Look-ups in named tables: a row name and a column name give one cell, copied from the table.

mife:
,rekatad,zotosu,kul
dorike,154,26,128
luf,123,102,144
fabuga,143,154,117
ritokuz,138,185,138
ren,139,119,135
moduzu,119,197,118

kul of ren is 135
kul of moduzu is 118
rekatad of ren is 139
zotosu of fabuga is 154
zotosu of ritokuz is 185
rekatad of ritokuz is 138
zotosu of luf is 102
rekatad of fabuga is 143

tisofig.csv
,mizume,laz,rikol,sezig,rorom,zudepe,gadigu,buvil
dod,42.48,54.85,46.35,67.89,26.15,49.96,66.50,67.28
bavob,40.04,52.22,76.17,64.14,83.24,27.32,40.75,23.53
ner,74.92,30.38,53.40,47.25,46.45,47.65,21.33,77.72

ner, rorom: 46.45
bavob, gadigu: 40.75
dod, laz: 54.85
dod, rikol: 46.35
dod, sezig: 67.89
ner, rikol: 53.40
dod, mizume: 42.48
ner, sezig: 47.25
ner, gadigu: 21.33
bavob, zudepe: 27.32
bavob, rorom: 83.24
ner, mizume: 74.92

gile =
columns: gov, rusasa, noz
pageb: [232, 152, 170]
difev: [218, 150, 149]
zifop: [213, 164, 238]
rok: [241, 160, 223]
zubo: [243, 156, 196]
gili: [214, 164, 238]
zivepef: [108, 160, 181]
revazo: [185, 145, 112]
fud: [64, 151, 107]
bodug: [83, 157, 151]
nefo: [243, 156, 197]
davudi: [218, 149, 149]
fimapo: [63, 149, 95]

nefo, rusasa => 156
difev, noz => 149
pageb, rusasa => 152
rok, gov => 241
zubo, rusasa => 156
pageb, noz => 170
davudi, noz => 149
bodug, noz => 151
zubo, gov => 243
zifop, noz => 238
fud, rusasa => 151
revazo, gov => 185
gili, gov => 214

kek:
	pef	mufakap	mal	lusofum	votika
zep	18	1	22	14	-4
gid	4	-11	12	18	9
tafori	17	31	21	15	15
ramemu	-10	18	53	44	31
piv	11	26	18	13	22
tiser	7	-4	20	7	-1
rur	14	11	2	41	-99
buneguf	27	17	12	-21	28
kole	32	-29	-24	23	-74
roz	-2	-20	5	15	16
mopediv	20	12	5	-12	-39
pusum	12	11	41	15	20
pup	24	60	2	-5	-30
diz	21	14	31	8	-4

What is the pef of tafori in kek? 17
What is the pef of zep in kek? 18
What is the mal of pup in kek? 2
What is the votika of diz in kek? -4
What is the pef of rur in kek? 14
What is the mufakap of diz in kek? 14
What is the lusofum of tiser in kek? 7
What is the mal of pusum in kek? 41
What is the mal of gid in kek? 12
What is the mal of rur in kek? 2
What is the mal of tafori in kek? 21
What is the mufakap of mopediv in kek? 12
What is the lusofum of diz in kek? 8
What is the votika of zep in kek? -4
What is the mufakap of kole in kek? -29
What is the pef of roz in kek? -2
What is the votika of pusum in kek? 20

sefiv =
|  | megosuk | led | tif | ril | likin |
|---|---|---|---|---|---|
| midob | 134 | 146 | 183 | 235 | 138 |
| gubav | 205 | 149 | 151 | 114 | 227 |
| tos | 212 | 155 | 156 | 100 | 225 |
| givifon | 223 | 172 | 177 | 69 | 217 |
| zigode | 116 | 111 | 126 | 219 | 192 |
| saf | 159 | 129 | 140 | 127 | 231 |
| sufivuk | 210 | 178 | 179 | 32 | 207 |
| popap | 235 | 184 | 177 | 59 | 195 |
| lolono | 214 | 157 | 118 | 119 | 186 |
| dor | 217 | 182 | 193 | 43 | 205 |
| zekek | 150 | 163 | 202 | 181 | 142 |
| kiz | 183 | 176 | 185 | 168 | 126 |
| vorakes | 212 | 159 | 164 | 89 | 226 |

tif of lolono = 118
megosuk of sufivuk = 210
led of kiz = 176
tif of givifon = 177
megosuk of kiz = 183
megosuk of vorakes = 212
likin of gubav = 227
led of gubav = 149
ril of lolono = 119
megosuk of lolono = 214
ril of zigode = 219
likin of midob = 138
likin of popap = 195
Row with the largest led: popap

